Below are the code and all the weights of a small trained network. Each question names an input and a target symbol and asks about switching units off, where a switched-off unit gives its printed mean instead of its output.

import numpy as np


def w(rows, s, z=0):
    codes = np.array(rows[::2]) - 128.0
    scale = np.full(codes.shape[1], s)
    scale[-1] = z or s
    return codes * scale


def norm(h):
    return h / np.sqrt((h * h).mean(-1, keepdims=True) + 1e-5)


def f(y):
    return y / 2 * (1 + np.tanh(0.7978845608 * (y + 0.044715 * y**3)))


def softmax(a):
    e = np.exp(a - a.max(-1, keepdims=True))
    return e / e.sum(-1, keepdims=True)


def log_softmax(a):
    a = a - a.max(-1, keepdims=True)
    return a - np.log(np.exp(a).sum(-1, keepdims=True))


def net(x, mask):
    ids = ['ΓΘαβεζημξφ'.index(c) for c in x.split()]
    T = len(ids)
    res = E[ids] + P[:T]
    u = 0
    for l in range(2):
        q, k, v = (norm(res) @ M[l].T for M in (Q, K, V))
        z = softmax(np.where(np.tri(T) > 0, q @ k.T / 2**0.5, -1e9)) @ v
        res = res + np.where(mask[u], z, O[l][:, -1]) @ O[l][:, :-1]
        u += 1
        y = f(norm(res) @ A[l][:, :-1].T + A[l][:, -1])
        res = res + np.where(mask[u : u + 4], y, B[l][:, -1]) @ B[l][:, :-1]
        u += 4
    return log_softmax(norm(res)[-1] @ U[:, :-1].T + U[:, -1])


Q, K, V, O, A, B = {}, {}, {}, {}, {}, {}
E = w([
[191,120,174,161,137],'Γ',
[122,170,122,118,113],'Θ',
[136,250,98,116,122],'α',
[123,147,124,74,157],'β',
[225,155,156,165,143],'ε',
[127,171,155,147,104],'ζ',
[167,94,145,167,75],'η',
[98,153,159,79,178],'μ',
[86,214,66,109,92],'ξ',
[92,95,164,136,135],'φ',
],0.019)
P = w([
[114,76,117,187,115],'0',
[195,237,127,72,102],'1',
[118,140,128,253,192],'2',
[124,125,87,131,146],'3',
[130,215,127,86,128],'4',
[172,107,104,205,204],'5',
[61,103,126,144,185],'6',
[79,170,153,60,87],'7',
[173,112,60,200,159],'8',
[72,116,84,131,158],'9',
[49,207,135,112,107],'10',
[137,114,62,187,161],'11',
],0.011)
Q[0] = w([
[154,138,2,192,208],'0.h0',
[143,142,203,116,38],'0.h0',
],0.0077)
K[0] = w([
[44,2,210,69,130],'0.h0',
[136,168,206,138,90],'0.h0',
],0.0096)
V[0] = w([
[68,2,43,160,173],'0.h0',
[85,146,242,73,176],'0.h0',
],0.0088)
O[0] = w([
[109,95,187,159,112,5],'0.h0',
[126,123,108,251,211,243],'0.h0',
],0.015,0.0025)
A[0] = w([
[93,150,82,243,200,161],'0.n0',
[230,221,122,147,218,252],'0.n1',
[159,1,147,49,136,64],'0.n2',
[64,83,8,103,2,149],'0.n3',
],0.0087,0.0044)
B[0] = w([
[97,119,155,181,77,215],'0.n0',
[55,162,2,192,96,246],'0.n1',
[56,141,56,111,138,124],'0.n2',
[44,139,75,125,178,146],'0.n3',
],0.0091,0.013)
Q[1] = w([
[183,109,241,101,116],'1.h0',
[136,1,153,25,206],'1.h0',
],0.0066)
K[1] = w([
[2,233,83,163,242],'1.h0',
[59,135,60,232,63],'1.h0',
],0.0051)
V[1] = w([
[46,76,239,81,152],'1.h0',
[44,222,60,2,204],'1.h0',
],0.006)
O[1] = w([
[133,3,120,120,109,4],'1.h0',
[67,135,91,151,83,71],'1.h0',
],0.017,0.0037)
A[1] = w([
[167,86,133,169,61,3],'1.n0',
[83,97,255,153,209,29],'1.n1',
[186,168,208,136,37,170],'1.n2',
[219,196,138,152,32,52],'1.n3',
],0.0077,0.0028)
B[1] = w([
[83,173,16,154,59,49],'1.n0',
[210,60,216,168,120,254],'1.n1',
[119,207,104,27,158,112],'1.n2',
[128,190,2,125,169,210],'1.n3',
],0.0088,0.00098)
U = w([
[140,39,220,156,142,165],'Γ',
[90,132,119,110,89,90],'Θ',
[103,196,117,117,114,69],'α',
[85,55,161,153,52,46],'β',
[247,169,199,163,193,189],'ε',
[128,61,136,209,187,100],'ζ',
[176,237,88,108,88,210],'η',
[71,103,160,226,155,2],'μ',
[46,98,133,181,43,67],'ξ',
[134,42,242,254,80,164],'φ',
],0.007,0.0026)

Each question gives the input, a string of symbols that net reads in full, and the target symbol t.
The units are the heads (2 rows each of Q, K, V and O) and the neurons (one row each of A and B). Each row of codes is followed by its name. A weight is (code - 128) times the scale printed after its matrix; where a second scale follows, it is the last column's (O, A, B and U).
mask holds one flag per unit, layer by layer, with each layer's heads first. A switched-off unit (its flag False) gives its mean, the last column of its rows in O or B, instead of its output. The means were averaged over made-up inputs and are rounded, as every weight is.
A unit's drop is (log p(t) with every unit on - log p(t) with that unit switched off) / (log p(t) with every unit on - log p(t) with every unit switched off).
The circuit of an input: a set's keep is (log p(t) with only the set's units on - log p(t) with every unit switched off) / (log p(t) with every unit on - log p(t) with every unit switched off). Starting from all 10 units, units are removed one at a time, each time the one whose removal leaves the highest keep (on an exact tie, the one counted first), for as long as the keep stays at least 0.8.
circuit, biggest first: the units of the circuit, biggest drop first
k most important neurons: the k neurons with the biggest drops, biggest first
k most important neurons of layer l: the k neurons of layer l with the biggest drops, biggest first
drop of u: that unit's drop, to one decimal
input ζ α ξ φ α Γ φ μ α φ Θ Γ, target φ: circuit, biggest first	(0.h0)
input Γ ε ε η, target ε: circuit, biggest first	(1.h0, 0.n1)
input β φ Γ Γ ε Γ Θ, target φ: circuit, biggest first	(0.h0, 0.n1, 1.h0, 1.n1)
input Γ Θ α ζ μ Γ φ, target ε: circuit, biggest first	(0.n1, 1.h0, 0.h0)
input η ξ β, target ξ: circuit, biggest first	(1.h0, 0.h0, 0.n1, 0.n0)
input φ ζ α, target φ: circuit, biggest first	(0.h0, 0.n1, 1.h0)
input ζ Γ ε Γ α Γ, target η: circuit, biggest first	(0.h0, 1.h0)
input Γ α Γ η ξ Γ Θ, target ε: circuit, biggest first	(0.n1, 1.h0, 0.h0)
input Γ Θ η Γ, target ε: circuit, biggest first	(1.h0, 0.n1, 0.h0)
input ε ζ ζ η Θ Γ Θ Θ Γ ε α η, target η: 2 most important neurons of layer 0	(0.n0, 0.n1)
input Γ φ Γ μ, target ε: 2 most important neurons	(0.n1, 0.n3)
input μ ζ α η ζ Θ Γ φ, target η: drop of 0.n1	0.1
input β Γ μ Γ φ ε φ η η Γ, target φ: drop of 0.n0	0.1
input Γ Γ ε β, target ε: drop of 1.h0	1.1
input Θ β η η η Γ, target η: circuit, biggest first	(0.h0)
